Here is a tiny trained network, its code and every weight. The questions are about switching its units off for an input and a class, where a switched-off unit gives its printed mean instead of its output.

import numpy as np


def w(rows, s, z=0):
    codes = np.array(rows[::2]) - 128.0
    scale = np.full(codes.shape[1], s)
    scale[-1] = z or s
    return codes * scale


def f(y):
    return y / 2 * (1 + np.tanh(0.7978845608 * (y + 0.044715 * y**3)))


def log_softmax(a):
    a = a - a.max(-1, keepdims=True)
    return a - np.log(np.exp(a).sum(-1, keepdims=True))


def net(x, mask):
    res = np.array(x, float).reshape(1, 2) / 4 @ E
    y = f(res @ A[0][:, :-1].T + A[0][:, -1])
    res = res + np.where(mask, y, B[0][:, -1]) @ B[0][:, :-1]
    return log_softmax(res[-1] @ U[:, :-1].T + U[:, -1])


A, B = {}, {}
E = w([
[23,72,157,80,114,73,59,78],'x0',
[62,111,51,115,95,157,52,252],'x1',
],0.015)
A[0] = w([
[182,149,68,156,113,170,112,195,254],'neuron 1',
[126,174,87,142,138,225,178,247,236],'neuron 2',
[67,69,134,64,121,154,35,138,170],'neuron 3',
[146,122,176,106,99,139,130,89,32],'neuron 4',
[74,92,66,108,128,86,84,127,185],'neuron 5',
[27,110,113,81,85,102,111,146,133],'neuron 6',
[75,119,123,126,99,115,61,116,210],'neuron 7',
[98,109,78,111,64,166,70,225,174],'neuron 8',
[56,96,143,39,86,98,89,157,202],'neuron 9',
[136,115,203,123,140,61,144,55,211],'neuron 10',
],0.014,0.0052)
B[0] = w([
[155,229,118,238,105,141,112,95,210],'neuron 1',
[138,220,132,247,90,138,83,160,233],'neuron 2',
[139,86,214,94,129,154,44,119,232],'neuron 3',
[120,169,107,108,80,79,135,118,152],'neuron 4',
[196,116,167,88,113,64,53,155,206],'neuron 5',
[200,34,253,162,139,137,78,159,216],'neuron 6',
[133,69,161,93,179,95,107,132,200],'neuron 7',
[24,146,96,118,7,111,13,194,254],'neuron 8',
[158,74,176,88,169,104,70,145,229],'neuron 9',
[61,105,85,102,126,66,223,105,220],'neuron 10',
],0.012,0.026)
U = w([
[88,179,10,167,77,141,115,167,71],'0',
[131,150,133,141,72,109,60,150,1],'1',
[137,87,172,34,171,107,105,135,182],'2',
[224,199,141,216,154,181,204,92,115],'3',
[99,138,104,49,153,82,247,74,215],'4',
],0.013,0.0033)

Each question gives the input, the list of numbers given to net, and the class t.
The units are the neurons (one row each of A and B). Each row of codes is followed by its name. A weight is (code - 128) times the scale printed after its matrix; where a second scale follows, it is the last column's (A, B and U).
mask holds one flag per neuron, in row order. A switched-off neuron (its flag False) gives its mean, the last column of its row in B, instead of its output. The means were averaged over made-up inputs and are rounded, as every weight is.
A unit's drop is (log p(t) with every unit on - log p(t) with that unit switched off) / (log p(t) with every unit on - log p(t) with every unit switched off).
The circuit of an input: a set's keep is (log p(t) with only the set's units on - log p(t) with every unit switched off) / (log p(t) with every unit on - log p(t) with every unit switched off). Starting from all 10 units, units are removed one at a time, each time the one whose removal leaves the highest keep (on an exact tie, the one counted first), for as long as the keep stays at least 0.8.
circuit, biggest first: the units of the circuit, biggest drop first
most important unit: the unit with the biggest drop
top k neurons: the k neurons with the biggest drops, biggest first
drop when u is switched off: that unit's drop, to one decimal
input [-6,-4], class 3: most important unit -> neuron 8
input [5,-4], class 4: circuit, biggest first -> neuron 10; neuron 8; neuron 6
input [-1,1], class 0: top 2 neurons -> neuron 6; neuron 3
input [4,6], class 2: top 2 neurons -> neuron 9; neuron 7
input [-1,-2], class 4: top 3 neurons -> neuron 8; neuron 2; neuron 1
input [-1,-1], class 3: top 2 neurons -> neuron 8; neuron 10
input [-8,-6], class 3: drop when neuron 8 is switched off -> 0.3
input [-6,-5], class 3: drop when neuron 8 is switched off -> 0.5
input [-5,0], class 3: drop when neuron 8 is switched off -> 0.4
input [6,8], class 2: drop when neuron 9 is switched off -> 0.1
